Below is a small trained network, with its code and all its weights. Each question gives an input and a class and asks what happens when units are switched off, that is, made to give their printed mean instead of their output.

import numpy as np


def w(rows, s, z=0):
    codes = np.array(rows[::2]) - 128.0
    scale = np.full(codes.shape[1], s)
    scale[-1] = z or s
    return codes * scale


def norm(h):
    return h / np.sqrt((h * h).mean(-1, keepdims=True) + 1e-5)


def f(y):
    return y / 2 * (1 + np.tanh(0.7978845608 * (y + 0.044715 * y**3)))


def log_softmax(a):
    a = a - a.max(-1, keepdims=True)
    return a - np.log(np.exp(a).sum(-1, keepdims=True))


def net(x, mask):
    res = np.array(x, float).reshape(1, 3) / 4 @ E
    u = 0
    for l in range(2):
        y = f(norm(res) @ A[l][:, :-1].T + A[l][:, -1])
        res = res + np.where(mask[u : u + 3], y, B[l][:, -1]) @ B[l][:, :-1]
        u += 3
    return log_softmax(norm(res)[-1] @ U[:, :-1].T + U[:, -1])


A, B = {}, {}
E = w([
[157,180,134,111,81,113,170,137,28,130,92],'x0',
[221,111,87,183,156,105,164,3,172,82,142],'x1',
[188,111,225,206,125,149,219,136,144,188,131],'x2',
],0.0048)
A[0] = w([
[87,161,59,110,68,112,132,119,103,60,119,4],'L0N0',
[171,158,93,132,125,127,154,94,131,83,111,28],'L0N1',
[160,254,125,119,120,151,174,129,50,78,125,29],'L0N2',
],0.0072,0.0031)
B[0] = w([
[153,100,160,168,88,112,190,165,155,202,59,245],'L0N0',
[183,66,123,80,161,141,100,121,45,35,124,193],'L0N1',
[63,152,123,178,200,168,83,127,254,117,232,252],'L0N2',
],0.0084,0.0032)
A[1] = w([
[74,150,173,95,104,156,112,190,66,107,140,76],'L1N0',
[96,110,2,131,80,85,120,163,144,82,94,3],'L1N1',
[211,71,109,120,148,140,139,98,86,83,131,112],'L1N2',
],0.0066,0.0022)
B[1] = w([
[220,37,117,139,189,115,131,9,93,42,161,234],'L1N0',
[165,137,207,249,84,167,254,127,147,179,188,206],'L1N1',
[57,120,162,85,119,132,97,204,78,156,126,253],'L1N2',
],0.0075,0.0036)
U = w([
[151,7,167,105,202,126,108,116,28,46,158,139],'0',
[39,123,122,165,194,180,121,119,240,110,202,211],'1',
[150,118,203,189,50,122,253,156,107,182,126,166],'2',
[93,114,123,142,150,125,112,176,124,178,157,252],'3',
[134,223,77,81,94,39,115,81,109,143,40,17],'4',
[141,221,67,86,66,117,122,39,87,164,74,23],'5',
[178,234,33,69,97,48,92,109,106,156,56,11],'6',
[155,194,53,75,72,105,132,63,112,130,25,19],'7',
],0.0075,0.0039)

Each question gives the input, the list of numbers given to net, and the class t.
The units are the neurons (one row each of A and B). Each row of codes is followed by its name. A weight is (code - 128) times the scale printed after its matrix; where a second scale follows, it is the last column's (A, B and U).
mask holds one flag per neuron, layer by layer. A switched-off neuron (its flag False) gives its mean, the last column of its row in B, instead of its output. The means were averaged over made-up inputs and are rounded, as every weight is.
A unit's drop is (log p(t) with every unit on - log p(t) with that unit switched off) / (log p(t) with every unit on - log p(t) with every unit switched off).
The circuit of an input: a set's keep is (log p(t) with only the set's units on - log p(t) with every unit switched off) / (log p(t) with every unit on - log p(t) with every unit switched off). Starting from all 6 units, units are removed one at a time, each time the one whose removal leaves the highest keep (on an exact tie, the one counted first), for as long as the keep stays at least 0.8.
units of the circuit, in order: the units of the circuit, biggest drop first
unit that matters most: the unit with the biggest drop
k most important neurons: the k neurons with the biggest drops, biggest first
top k neurons in layer l: the k neurons of layer l with the biggest drops, biggest first
drop when u is switched off: that unit's drop, to one decimal
input [2,-8,7], class 0: units of the circuit, in order -> L1N0, L0N0
input [-4,-4,-8], class 2: unit that matters most -> L1N1
input [5,5,5], class 0: 2 most important neurons -> L0N1, L0N0
input [-3,0,-7], class 2: units of the circuit, in order -> L1N1, L0N2
input [1,2,-2], class 3: units of the circuit, in order -> L1N2, L1N0, L0N1, L0N0
input [-4,7,-4], class 0: units of the circuit, in order -> L0N2, L1N2
input [-3,-3,-6], class 2: 2 most important neurons -> L1N1, L0N2
input [3,-4,-5], class 2: top 2 neurons in layer 0 -> L0N0, L0N1
input [5,1,5], class 1: top 2 neurons in layer 0 -> L0N2, L0N0
input [-2,-6,-2], class 0: 2 most important neurons -> L1N0, L0N2
input [4,-7,7], class 0: top 2 neurons in layer 1 -> L1N0, L1N1
input [4,7,-8], class 2: 2 most important neurons -> L0N0, L1N1
input [-3,3,3], class 3: top 2 neurons in layer 0 -> L0N2, L0N0
input [2,2,-2], class 3: unit that matters most -> L1N0
input [0,-5,-8], class 2: 2 most important neurons -> L1N1, L0N0
input [7,6,7], class 1: 2 most important neurons -> L0N2, L0N0
input [4,-5,-8], class 2: 2 most important neurons -> L0N0, L1N1
input [-4,5,-8], class 2: 2 most important neurons -> L1N1, L0N2
input [2,-3,-7], class 2: 2 most important neurons -> L1N1, L0N0
input [4,-7,1], class 0: units of the circuit, in order -> L1N0
input [-2,-8,5], class 0: 3 most important neurons -> L1N0, L0N0, L0N2
input [-4,5,-7], class 2: 2 most important neurons -> L1N1, L0N2
input [7,-2,2], class 1: drop when L0N1 is switched off -> 0.0
input [1,8,2], class 0: drop when L1N2 is switched off -> 0.1
input [6,0,-4], class 1: drop when L0N2 is switched off -> 1.1
